Here is a tiny trained network, its code and every weight. The questions are about switching its units off for an input and a target symbol, where a switched-off unit gives its printed mean instead of its output.

import numpy as np


def w(rows, s, z=0):
    codes = np.array(rows[::2]) - 128.0
    scale = np.full(codes.shape[1], s)
    scale[-1] = z or s
    return codes * scale


def f(y):
    return y / 2 * (1 + np.tanh(0.7978845608 * (y + 0.044715 * y**3)))


def softmax(a):
    e = np.exp(a - a.max(-1, keepdims=True))
    return e / e.sum(-1, keepdims=True)


def log_softmax(a):
    a = a - a.max(-1, keepdims=True)
    return a - np.log(np.exp(a).sum(-1, keepdims=True))


def net(x, mask):
    ids = ['αβγδεηθλμξπστφψω'.index(c) for c in x.split()]
    T = len(ids)
    res = E[ids] + P[:T]
    u = 0
    for l in range(3):
        r = res
        for j in range(3):
            rows = slice(3 * j, 3 * j + 3)
            q, k, v = (r @ M[l][rows].T for M in (Q, K, V))
            z = softmax(np.where(np.tri(T) > 0, q @ k.T / 3**0.5, -1e9)) @ v
            o = O[l][rows]
            res = res + np.where(mask[u + j], z, o[:, -1]) @ o[:, :-1]
        u += 3
        y = f(res @ A[l][:, :-1].T + A[l][:, -1])
        res = res + np.where(mask[u : u + 4], y, B[l][:, -1]) @ B[l][:, :-1]
        u += 4
    return log_softmax(res[-1] @ U[:, :-1].T + U[:, -1])


Q, K, V, O, A, B = {}, {}, {}, {}, {}, {}
E = w([
[140,176,129],'α',
[104,53,105],'β',
[139,173,133],'γ',
[194,162,184],'δ',
[165,113,70],'ε',
[29,214,100],'η',
[180,36,134],'θ',
[193,154,187],'λ',
[249,107,38],'μ',
[144,181,123],'ξ',
[59,169,172],'π',
[87,45,135],'σ',
[25,12,53],'τ',
[90,58,155],'φ',
[141,176,128],'ψ',
[74,149,9],'ω',
],0.011)
P = w([
[119,154,254],'0',
[150,141,104],'1',
[145,142,103],'2',
[143,146,97],'3',
[148,139,96],'4',
[145,142,99],'5',
[147,143,97],'6',
[146,141,94],'7',
[145,144,100],'8',
[145,144,100],'9',
[147,144,101],'10',
[145,149,103],'11',
[145,143,103],'12',
],0.0049)
Q[0] = w([
[237,169,169],'L0H0',
[240,200,135],'L0H0',
[120,120,26],'L0H0',
[215,95,168],'L0H1',
[228,103,155],'L0H1',
[2,111,124],'L0H1',
[166,109,93],'L0H2',
[141,80,109],'L0H2',
[188,72,115],'L0H2',
],0.0087)
K[0] = w([
[196,213,255],'L0H0',
[245,220,228],'L0H0',
[159,154,43],'L0H0',
[251,42,49],'L0H1',
[250,76,47],'L0H1',
[48,82,211],'L0H1',
[87,161,111],'L0H2',
[83,114,143],'L0H2',
[67,130,104],'L0H2',
],0.0085)
V[0] = w([
[197,236,200],'L0H0',
[150,227,180],'L0H0',
[105,121,160],'L0H0',
[33,126,148],'L0H1',
[105,99,179],'L0H1',
[3,113,172],'L0H1',
[181,192,103],'L0H2',
[208,118,110],'L0H2',
[64,153,146],'L0H2',
],0.0059)
O[0] = w([
[254,181,138,126],'L0H0',
[231,155,163,114],'L0H0',
[133,74,168,109],'L0H0',
[15,104,188,39],'L0H1',
[83,61,136,83],'L0H1',
[27,92,178,2],'L0H1',
[162,200,77,153],'L0H2',
[115,147,46,161],'L0H2',
[154,130,215,100],'L0H2',
],0.0043,0.0014)
A[0] = w([
[65,172,83,250],'L0N0',
[90,155,209,198],'L0N1',
[143,155,52,131],'L0N2',
[93,2,110,252],'L0N3',
],0.0094,0.0033)
B[0] = w([
[4,108,111,222],'L0N0',
[73,156,191,157],'L0N1',
[99,106,70,195],'L0N2',
[173,1,176,253],'L0N3',
],0.0093,0.0043)
Q[1] = w([
[132,121,179],'L1H0',
[131,129,82],'L1H0',
[116,114,151],'L1H0',
[186,239,146],'L1H1',
[160,82,86],'L1H1',
[152,85,76],'L1H1',
[98,234,128],'L1H2',
[193,77,191],'L1H2',
[106,255,115],'L1H2',
],0.0087)
K[1] = w([
[132,96,146],'L1H0',
[136,163,114],'L1H0',
[119,115,140],'L1H0',
[134,156,175],'L1H1',
[97,90,125],'L1H1',
[83,83,121],'L1H1',
[117,121,245],'L1H2',
[112,71,27],'L1H2',
[132,122,218],'L1H2',
],0.011)
V[1] = w([
[215,105,57],'L1H0',
[90,229,160],'L1H0',
[139,88,158],'L1H0',
[199,138,138],'L1H1',
[63,130,149],'L1H1',
[207,171,164],'L1H1',
[128,46,254],'L1H2',
[123,74,64],'L1H2',
[114,85,61],'L1H2',
],0.0052)
O[1] = w([
[124,133,221,135],'L1H0',
[63,51,61,22],'L1H0',
[172,128,129,173],'L1H0',
[115,184,161,62],'L1H1',
[131,85,64,174],'L1H1',
[100,208,149,2],'L1H1',
[91,254,96,224],'L1H2',
[206,90,59,160],'L1H2',
[204,66,57,151],'L1H2',
],0.0046,0.0038)
A[1] = w([
[253,179,132,252],'L1N0',
[82,202,249,200],'L1N1',
[41,191,228,164],'L1N2',
[218,209,40,167],'L1N3',
],0.0061,0.0037)
B[1] = w([
[211,217,13,255],'L1N0',
[174,210,220,215],'L1N1',
[91,217,221,211],'L1N2',
[131,198,3,237],'L1N3',
],0.0054,0.0062)
Q[2] = w([
[2,140,157],'L2H0',
[240,73,103],'L2H0',
[76,19,124],'L2H0',
[172,141,175],'L2H1',
[41,68,139],'L2H1',
[111,147,84],'L2H1',
[60,172,168],'L2H2',
[94,164,155],'L2H2',
[132,168,225],'L2H2',
],0.0068)
K[2] = w([
[39,151,205],'L2H0',
[139,101,92],'L2H0',
[93,112,95],'L2H0',
[2,186,217],'L2H1',
[169,165,94],'L2H1',
[149,94,136],'L2H1',
[99,177,161],'L2H2',
[116,168,153],'L2H2',
[135,149,186],'L2H2',
],0.0092)
V[2] = w([
[113,147,72],'L2H0',
[2,89,170],'L2H0',
[246,172,119],'L2H0',
[121,122,102],'L2H1',
[173,117,100],'L2H1',
[216,127,135],'L2H1',
[105,103,215],'L2H2',
[134,124,56],'L2H2',
[203,212,172],'L2H2',
],0.0062)
O[2] = w([
[29,97,58,164],'L2H0',
[99,217,222,1],'L2H0',
[193,37,18,236],'L2H0',
[114,160,113,121],'L2H1',
[82,120,79,121],'L2H1',
[63,51,49,132],'L2H1',
[219,209,243,104],'L2H2',
[15,100,37,146],'L2H2',
[253,16,85,131],'L2H2',
],0.0036,0.0079)
A[2] = w([
[253,114,168,138],'L2N0',
[212,229,65,40],'L2N1',
[202,252,53,37],'L2N2',
[217,96,90,254],'L2N3',
],0.0055,0.008)
B[2] = w([
[208,75,148,171],'L2N0',
[70,3,203,189],'L2N1',
[67,2,196,196],'L2N2',
[153,181,74,253],'L2N3',
],0.0089,0.016)
U = w([
[92,127,143,126],'α',
[129,126,148,201],'β',
[159,152,141,167],'γ',
[172,69,170,2],'δ',
[118,254,40,165],'ε',
[62,239,98,181],'η',
[233,189,100,132],'θ',
[177,83,165,30],'λ',
[89,77,100,48],'μ',
[117,96,143,214],'ξ',
[140,200,166,159],'π',
[120,80,207,58],'σ',
[44,57,194,72],'τ',
[148,123,160,163],'φ',
[96,172,99,210],'ψ',
[9,158,102,126],'ω',
],0.0076)

Each question gives the input, a string of symbols that net reads in full, and the target symbol t.
The units are the heads (3 rows each of Q, K, V and O) and the neurons (one row each of A and B). Each row of codes is followed by its name. A weight is (code - 128) times the scale printed after its matrix; where a second scale follows, it is the last column's (O, A, B and U).
mask holds one flag per unit, layer by layer, with each layer's heads first. A switched-off unit (its flag False) gives its mean, the last column of its rows in O or B, instead of its output. The means were averaged over made-up inputs and are rounded, as every weight is.
A unit's drop is (log p(t) with every unit on - log p(t) with that unit switched off) / (log p(t) with every unit on - log p(t) with every unit switched off).
The circuit of an input: a set's keep is (log p(t) with only the set's units on - log p(t) with every unit switched off) / (log p(t) with every unit on - log p(t) with every unit switched off). Starting from the 12 units with the biggest drops (on a tie, the unit counted first), units are removed one at a time, each time the one whose removal leaves the highest keep (on an exact tie, the one counted first), for as long as the keep stays at least 0.8.
units of the circuit, in order: the units of the circuit, biggest drop first
most important unit: the unit with the biggest drop
k most important neurons: the k neurons with the biggest drops, biggest first
top k neurons in layer l: the k neurons of layer l with the biggest drops, biggest first
which heads matter: for each layer, one digit per head in row order, 1 if its drop is at least 0.15 and else 0, layers parted by /
input η β μ α ξ τ α β, target τ: units of the circuit, in order -> (L0H0; L1N0; L2N3)
input φ α α ξ β α β α, target τ: most important unit -> L0N3
input ω φ θ π γ η η η ψ, target η: which heads matter -> 010 / 100 / 100
input θ ω α ψ τ φ, target τ: units of the circuit, in order -> (L0H0; L2N3; L1N0)
input β θ γ μ λ ε τ φ δ π ψ λ, target τ: which heads matter -> 110 / 011 / 001
input τ α δ, target τ: top 2 neurons in layer 1 -> (L1N3; L1N0)
input λ β τ θ σ β δ, target τ: which heads matter -> 100 / 011 / 001
input δ μ λ ω, target ω: which heads matter -> 000 / 000 / 000
input η ω μ μ δ μ, target μ: which heads matter -> 010 / 000 / 001
input τ θ ω μ γ θ π γ α ξ, target μ: 3 most important neurons -> (L0N3; L2N2; L2N1)
input τ ε θ δ τ γ α γ, target μ: 2 most important neurons -> (L0N3; L2N2)
input τ ε σ ψ ψ θ δ ψ σ β ξ π, target π: top 2 neurons in layer 1 -> (L1N1; L1N2)
input ε μ β τ δ τ σ, target τ: which heads matter -> 100 / 000 / 101
input π π λ π θ λ γ, target σ: most important unit -> L1H2
input μ α δ, target μ: which heads matter -> 111 / 000 / 101
input π θ β ξ, target σ: 4 most important neurons -> (L0N3; L1N1; L0N1; L1N2)
input τ γ φ, target τ: 2 most important neurons -> (L0N3; L2N3)
input φ δ τ θ ω θ μ λ ξ, target τ: top 2 neurons in layer 1 -> (L1N2; L1N3)
input ψ τ α τ ε σ τ θ α η μ, target μ: top 2 neurons in layer 2 -> (L2N2; L2N1)
input α ξ μ λ α β ε σ π β, target μ: top 2 neurons in layer 0 -> (L0N0; L0N2)
input η γ γ, target π: which heads matter -> 111 / 101 / 101
input η η ω ε ξ ξ π θ λ ξ τ θ, target θ: most important unit -> L0N0
input π α α ε θ γ, target σ: 3 most important neurons -> (L0N3; L0N1; L1N1)
input λ τ ω τ ω τ φ π, target π: top 2 neurons in layer 2 -> (L2N2; L2N1)
input σ π β μ θ μ λ γ, target τ: 2 most important neurons -> (L0N3; L2N2)
input π θ ψ α γ θ γ σ ψ, target σ: 3 most important neurons -> (L0N3; L0N1; L1N1)
input ε θ ω α ξ ξ ψ π α α θ δ τ, target τ: most important unit -> L0N3
input π θ ω ψ τ η β ψ λ, target τ: 4 most important neurons -> (L2N2; L2N1; L0N3; L0N0)
